Below is a small trained network, with its code and all its weights. Each question gives an input and a class and asks what happens when units are switched off, that is, made to give their printed mean instead of their output.

import numpy as np


def w(rows, s, z=0):
    codes = np.array(rows[::2]) - 128.0
    scale = np.full(codes.shape[1], s)
    scale[-1] = z or s
    return codes * scale


def norm(h):
    return h / np.sqrt((h * h).mean(-1, keepdims=True) + 1e-5)


def f(y):
    return np.maximum(y, 0)


def log_softmax(a):
    a = a - a.max(-1, keepdims=True)
    return a - np.log(np.exp(a).sum(-1, keepdims=True))


def net(x, mask):
    res = np.array(x, float).reshape(1, 6) / 4 @ E
    u = 0
    for l in range(4):
        y = f(norm(res) @ A[l][:, :-1].T + A[l][:, -1])
        res = res + np.where(mask[u : u + 8], y, B[l][:, -1]) @ B[l][:, :-1]
        u += 8
    return log_softmax(norm(res)[-1] @ U[:, :-1].T + U[:, -1])


A, B = {}, {}
E = w([
[152,163,141,109],'x0',
[237,57,79,154],'x1',
[143,2,150,29],'x2',
[127,131,119,128],'x3',
[130,131,129,126],'x4',
[121,122,130,137],'x5',
],0.0095)
A[0] = w([
[44,2,197,100,176],'L0N0',
[174,143,65,160,2],'L0N1',
[52,120,183,201,10],'L0N2',
[153,81,114,218,21],'L0N3',
[242,115,101,145,207],'L0N4',
[186,58,61,85,91],'L0N5',
[46,105,158,47,75],'L0N6',
[116,198,99,62,140],'L0N7',
],0.0091,0.0042)
B[0] = w([
[68,89,2,130,253],'L0N0',
[153,201,90,185,148],'L0N1',
[130,195,56,125,161],'L0N2',
[162,110,67,197,156],'L0N3',
[213,62,99,135,227],'L0N4',
[64,65,190,97,203],'L0N5',
[68,148,51,82,197],'L0N6',
[54,147,164,82,176],'L0N7',
],0.0084,0.0069)
A[1] = w([
[222,134,129,240,35],'L1N0',
[112,203,128,93,4],'L1N1',
[80,118,200,63,14],'L1N2',
[88,52,1,167,97],'L1N3',
[172,244,236,1,57],'L1N4',
[201,161,141,192,82],'L1N5',
[85,167,195,162,57],'L1N6',
[227,171,169,182,54],'L1N7',
],0.0078,0.0037)
B[1] = w([
[238,191,51,154,177],'L1N0',
[146,149,213,182,153],'L1N1',
[24,98,38,98,135],'L1N2',
[203,170,151,164,254],'L1N3',
[8,160,137,157,160],'L1N4',
[206,106,3,46,161],'L1N5',
[104,101,167,182,157],'L1N6',
[192,209,13,74,155],'L1N7',
],0.0074,0.0062)
A[2] = w([
[176,70,168,115,105],'L2N0',
[179,48,94,102,108],'L2N1',
[101,188,98,218,114],'L2N2',
[68,161,234,144,64],'L2N3',
[126,99,220,177,1],'L2N4',
[20,147,86,146,171],'L2N5',
[93,212,97,160,119],'L2N6',
[95,252,87,206,168],'L2N7',
],0.011,0.0057)
B[2] = w([
[56,63,166,117,157],'L2N0',
[137,116,202,87,201],'L2N1',
[104,51,228,106,197],'L2N2',
[97,164,197,170,164],'L2N3',
[190,197,75,153,128],'L2N4',
[86,218,153,40,244],'L2N5',
[254,76,237,127,203],'L2N6',
[152,6,233,233,255],'L2N7',
],0.008,0.0097)
A[3] = w([
[140,219,129,144,182],'L3N0',
[124,126,89,92,101],'L3N1',
[113,166,100,189,96],'L3N2',
[169,126,129,72,39],'L3N3',
[117,132,50,144,102],'L3N4',
[108,101,79,142,3],'L3N5',
[254,169,139,116,78],'L3N6',
[84,113,102,93,135],'L3N7',
],0.012,0.0054)
B[3] = w([
[185,138,134,254,186],'L3N0',
[157,157,157,122,183],'L3N1',
[142,136,142,182,136],'L3N2',
[155,83,178,178,148],'L3N3',
[143,138,90,138,169],'L3N4',
[214,99,184,158,132],'L3N5',
[160,222,88,210,254],'L3N6',
[105,175,125,100,250],'L3N7',
],0.0095,0.0034)
U = w([
[169,42,244,124,252],'0',
[115,131,211,215,18],'1',
[58,121,25,71,87],'2',
[80,125,105,55,139],'3',
[216,104,112,205,129],'4',
[191,154,55,206,219],'5',
[148,7,81,87,28],'6',
],0.011,0.0021)

Each question gives the input, the list of numbers given to net, and the class t.
The units are the neurons (one row each of A and B). Each row of codes is followed by its name. A weight is (code - 128) times the scale printed after its matrix; where a second scale follows, it is the last column's (A, B and U).
mask holds one flag per neuron, layer by layer. A switched-off neuron (its flag False) gives its mean, the last column of its row in B, instead of its output. The means were averaged over made-up inputs and are rounded, as every weight is.
A unit's drop is (log p(t) with every unit on - log p(t) with that unit switched off) / (log p(t) with every unit on - log p(t) with every unit switched off).
The circuit of an input: a set's keep is (log p(t) with only the set's units on - log p(t) with every unit switched off) / (log p(t) with every unit on - log p(t) with every unit switched off). Starting from the 12 units with the biggest drops (on a tie, the unit counted first), units are removed one at a time, each time the one whose removal leaves the highest keep (on an exact tie, the one counted first), for as long as the keep stays at least 0.8.
circuit, biggest first: the units of the circuit, biggest drop first
k most important neurons: the k neurons with the biggest drops, biggest first
top k neurons in layer l: the k neurons of layer l with the biggest drops, biggest first
drop of u: that unit's drop, to one decimal
input [-5,0,-6,-2,-6,-2], class 0: circuit, biggest first	[L2N2]
input [-7,-1,-7,-3,5,-1], class 0: circuit, biggest first	[L2N2 L2N6]
input [8,6,-1,1,-5,-6], class 5: 2 most important neurons	[L3N6 L2N7]
input [-5,4,3,-2,6,8], class 6: 3 most important neurons	[L2N7 L0N0 L2N6]
input [3,-1,6,-6,-3,-4], class 3: circuit, biggest first	[L2N7 L2N6]
input [1,-8,1,8,0,5], class 3: circuit, biggest first	[L0N6 L2N5]
input [-5,0,8,-8,4,-6], class 2: circuit, biggest first	[L2N7 L0N0]
input [6,6,0,-2,0,-1], class 5: top 2 neurons in layer 2	[L2N7 L2N2]
input [3,5,-1,4,6,-3], class 5: 2 most important neurons	[L3N6 L2N7]
input [7,-1,7,2,7,4], class 3: 2 most important neurons	[L2N7 L2N6]
input [-2,0,-8,7,7,5], class 0: 3 most important neurons	[L2N7 L2N2 L0N4]
input [-8,-1,-8,4,0,6], class 0: drop of L2N7	0.2
input [4,3,-3,-3,-7,-8], class 5: drop of L2N3	0.0
input [6,-2,2,6,6,-2], class 3: drop of L1N3	0.1
input [-2,-5,-4,6,-5,-3], class 0: circuit, biggest first	[L2N6]
